Below is a small trained network, with its code and all its weights. Each question gives an input and a target symbol and asks what happens when units are switched off, that is, made to give their printed mean instead of their output.

import numpy as np


def w(rows, s, z=0):
    codes = np.array(rows[::2]) - 128.0
    scale = np.full(codes.shape[1], s)
    scale[-1] = z or s
    return codes * scale


def f(y):
    return np.maximum(y, 0)


def softmax(a):
    e = np.exp(a - a.max(-1, keepdims=True))
    return e / e.sum(-1, keepdims=True)


def log_softmax(a):
    a = a - a.max(-1, keepdims=True)
    return a - np.log(np.exp(a).sum(-1, keepdims=True))


def net(x, mask):
    ids = ['βγδεζηθλμξπστφω'.index(c) for c in x.split()]
    T = len(ids)
    res = E[ids] + P[:T]
    r = res
    for j in range(2):
        rows = slice(2 * j, 2 * j + 2)
        q, k, v = (r @ M[0][rows].T for M in (Q, K, V))
        z = softmax(np.where(np.tri(T) > 0, q @ k.T / 2**0.5, -1e9)) @ v
        o = O[0][rows]
        res = res + np.where(mask[j], z, o[:, -1]) @ o[:, :-1]
    y = f(res @ A[0][:, :-1].T + A[0][:, -1])
    res = res + np.where(mask[2:26], y, B[0][:, -1]) @ B[0][:, :-1]
    return log_softmax(res[-1] @ U[:, :-1].T + U[:, -1])


Q, K, V, O, A, B = {}, {}, {}, {}, {}, {}
E = w([
[138,119,164,122,179,94,191,253,203],'β',
[184,90,92,165,73,135,63,208,91],'γ',
[151,129,114,88,132,158,153,74,144],'δ',
[160,174,136,43,114,75,33,165,124],'ε',
[57,164,108,107,171,111,114,125,85],'ζ',
[103,165,136,148,127,68,82,225,199],'η',
[219,230,148,106,186,70,129,247,174],'θ',
[43,85,97,114,55,108,52,179,171],'λ',
[186,148,152,41,186,94,177,172,122],'μ',
[149,43,39,144,173,105,88,85,189],'ξ',
[155,181,140,137,123,131,92,28,188],'π',
[71,118,68,88,73,127,188,120,222],'σ',
[51,103,166,8,110,107,152,159,183],'τ',
[141,119,169,91,173,236,52,66,210],'φ',
[104,106,174,210,152,135,99,140,99],'ω',
],0.014)
P = w([
[103,163,2,188,145,205,179,166,4],'0',
[105,160,8,159,146,193,178,168,36],'1',
[100,153,27,142,155,189,167,145,60],'2',
[90,149,49,132,156,173,159,127,84],'3',
[77,135,74,121,163,150,150,115,107],'4',
[70,118,104,113,164,127,138,102,131],'5',
[71,118,122,95,169,113,123,86,153],'6',
[69,105,147,90,173,93,118,71,177],'7',
[59,109,169,82,183,78,113,70,192],'8',
[44,96,185,73,183,63,97,56,218],'9',
],0.0055)
Q[0] = w([
[182,124,201,229,53,160,113,78,71],'H1',
[47,185,151,69,49,63,203,250,85],'H1',
[165,70,173,190,115,95,147,121,36],'H2',
[161,124,237,165,112,200,162,56,104],'H2',
],0.022)
K[0] = w([
[77,144,214,86,80,170,107,208,65],'H1',
[154,140,24,178,152,150,179,160,4],'H1',
[131,154,151,168,80,141,149,160,46],'H2',
[125,122,94,172,152,157,129,167,29],'H2',
],0.025)
V[0] = w([
[98,132,171,71,119,211,113,168,128],'H1',
[143,17,104,89,217,80,67,90,170],'H1',
[96,145,164,74,106,254,133,197,117],'H2',
[144,73,66,108,228,201,68,198,135],'H2',
],0.0087)
O[0] = w([
[72,151,150,138,184,155,127,127,84,76],'H1',
[185,100,49,136,109,233,121,149,92,253],'H1',
[126,123,165,98,147,205,83,91,218,100],'H2',
[142,63,254,107,45,69,123,75,115,249],'H2',
],0.0054,0.0047)
A[0] = w([
[164,105,124,128,72,165,135,158,140,48],'N1',
[23,112,131,154,107,80,137,94,74,130],'N2',
[160,170,183,126,117,100,148,91,164,116],'N3',
[10,88,102,193,93,142,143,108,133,36],'N4',
[107,96,133,142,131,95,158,99,149,100],'N5',
[74,107,166,219,163,127,156,148,133,136],'N6',
[95,105,171,115,161,140,210,168,130,96],'N7',
[148,89,161,154,106,166,100,145,78,117],'N8',
[97,133,108,184,141,103,104,91,177,138],'N9',
[110,86,119,95,156,115,146,88,78,124],'N10',
[137,168,168,106,200,80,170,116,103,102],'N11',
[131,100,122,149,116,69,130,170,68,37],'N12',
[48,132,137,78,111,139,152,164,97,84],'N13',
[67,111,118,138,147,120,191,37,119,169],'N14',
[90,155,149,85,165,82,80,124,68,115],'N15',
[129,156,93,110,77,168,171,134,128,47],'N16',
[120,123,86,138,105,99,116,169,104,123],'N17',
[157,123,154,115,76,138,140,142,145,3],'N18',
[136,192,118,178,128,183,116,90,173,37],'N19',
[129,175,174,168,121,89,136,186,169,92],'N20',
[156,127,103,142,124,153,138,65,122,91],'N21',
[138,127,64,108,174,145,116,147,147,79],'N22',
[171,117,93,135,67,80,161,127,145,80],'N23',
[159,79,118,163,111,134,133,154,51,127],'N24',
],0.012,0.005)
B[0] = w([
[90,188,122,160,185,203,108,60,123,189],'N1',
[54,66,151,111,173,214,176,152,84,201],'N2',
[112,142,74,156,130,117,186,149,47,223],'N3',
[217,119,224,80,73,111,177,102,60,173],'N4',
[120,131,111,141,119,129,57,163,129,170],'N5',
[151,65,124,238,93,104,138,61,123,186],'N6',
[143,93,102,63,137,7,76,106,104,215],'N7',
[171,140,130,137,204,127,119,135,192,199],'N8',
[78,157,119,167,144,137,87,153,64,209],'N9',
[136,123,111,122,142,134,75,108,184,197],'N10',
[199,117,107,108,200,197,113,141,45,204],'N11',
[134,133,88,118,160,183,117,55,155,169],'N12',
[57,162,97,80,159,124,76,159,139,190],'N13',
[166,171,17,168,104,105,155,151,189,254],'N14',
[156,145,171,138,16,175,81,76,158,209],'N15',
[180,111,120,239,173,116,126,158,130,158],'N16',
[118,133,194,138,126,65,135,136,160,216],'N17',
[170,163,90,155,158,119,124,104,195,139],'N18',
[67,128,250,78,161,111,151,92,37,174],'N19',
[88,148,180,107,112,155,237,136,237,209],'N20',
[114,152,187,130,170,107,103,81,158,213],'N21',
[108,61,102,143,38,153,171,99,72,214],'N22',
[113,84,191,139,105,86,114,172,92,214],'N23',
[132,183,136,136,150,130,107,235,109,234],'N24',
],0.015,0.0044)
U = w([
[137,88,164,89,152,45,150,119,163,177],'β',
[135,180,169,145,182,126,70,226,148,112],'γ',
[183,179,59,150,159,140,120,48,232,222],'δ',
[176,178,180,103,36,108,74,104,148,200],'ε',
[75,115,65,106,143,254,117,136,135,242],'ζ',
[64,164,167,145,100,141,142,146,201,12],'η',
[160,169,144,86,136,172,179,171,136,204],'θ',
[83,111,202,90,108,138,107,180,94,14],'λ',
[192,124,134,58,156,123,104,135,63,57],'μ',
[116,75,137,169,139,119,53,129,136,218],'ξ',
[86,222,146,138,151,81,123,86,79,148],'π',
[130,156,75,161,52,85,126,232,72,218],'σ',
[69,150,107,64,139,117,84,149,163,25],'τ',
[127,126,187,94,189,157,109,76,159,9],'φ',
[147,86,152,180,127,163,137,126,108,124],'ω',
],0.0055,0.0013)

Each question gives the input, a string of symbols that net reads in full, and the target symbol t.
The units are the heads (2 rows each of Q, K, V and O) and the neurons (one row each of A and B). Each row of codes is followed by its name. A weight is (code - 128) times the scale printed after its matrix; where a second scale follows, it is the last column's (O, A, B and U).
mask holds one flag per unit, heads first, then neurons. A switched-off unit (its flag False) gives its mean, the last column of its rows in O or B, instead of its output. The means were averaged over made-up inputs and are rounded, as every weight is.
A unit's drop is (log p(t) with every unit on - log p(t) with that unit switched off) / (log p(t) with every unit on - log p(t) with every unit switched off).
The circuit of an input: a set's keep is (log p(t) with only the set's units on - log p(t) with every unit switched off) / (log p(t) with every unit on - log p(t) with every unit switched off). Starting from the 12 units with the biggest drops (on a tie, the unit counted first), units are removed one at a time, each time the one whose removal leaves the highest keep (on an exact tie, the one counted first), for as long as the keep stays at least 0.8.
units of the circuit, in order: the units of the circuit, biggest drop first
most important unit: the unit with the biggest drop
top k neurons: the k neurons with the biggest drops, biggest first
which heads matter: for each layer, one digit per head in row order, 1 if its drop is at least 0.15 and else 0, layers parted by /
input μ β τ ξ μ ε ε π θ, target σ: units of the circuit, in order -> [H2, N22]
input μ β π π ε γ σ π γ π, target π: which heads matter -> 00
input π δ φ ε τ ζ ε, target ε: top 2 neurons -> [N15, N2]
input β π λ μ γ ω λ π η, target η: top neuron -> [N20]
input β η π ε β ξ π η ε, target σ: units of the circuit, in order -> [H1, H2, N22]
input β μ β ξ π δ β, target σ: units of the circuit, in order -> [H1, H2, N22]
input φ δ θ ξ δ π, target σ: units of the circuit, in order -> [H2, N3, N14]
input φ β ζ π ζ ξ π λ, target σ: units of the circuit, in order -> [H2, H1, N24]
input β ε τ ζ ξ, target ζ: units of the circuit, in order -> [N22, H1]
input θ λ β β μ, target μ: units of the circuit, in order -> [N11, H1]
input β σ ξ δ ε μ ε σ, target ω: which heads matter -> 11
input π η δ θ ζ τ φ ξ, target δ: units of the circuit, in order -> [N14, N10]
input π γ ω ω δ φ η ξ ε, target γ: top 3 neurons -> [N24, N8, N22]
input π ε γ μ ξ τ λ π λ, target σ: units of the circuit, in order -> [H2, H1, N22]
input β ξ η π, target σ: top neuron -> [N3]
input π θ β ζ ξ φ, target δ: which heads matter -> 11
input β π λ γ η, target η: which heads matter -> 10
input γ ω ξ π μ, target σ: units of the circuit, in order -> [H1, H2, N22, N24]
input ε δ β ω ζ π γ ξ π ζ, target σ: which heads matter -> 11
input σ ζ θ λ, target λ: which heads matter -> 10
input τ π ω ω, target ω: units of the circuit, in order -> [N6, N2, H1]
input ξ γ π ω δ φ θ φ, target δ: which heads matter -> 11
input β ξ τ ε, target ζ: which heads matter -> 11
input β ε φ ξ, target δ: most important unit -> H2
input γ μ π τ, target τ: units of the circuit, in order -> [N13, N7, H1]
input π τ δ δ δ β π π π ξ, target σ: units of the circuit, in order -> [H2, N22, N9, N14]
input π λ φ ε γ, target γ: units of the circuit, in order -> [N24, N8]
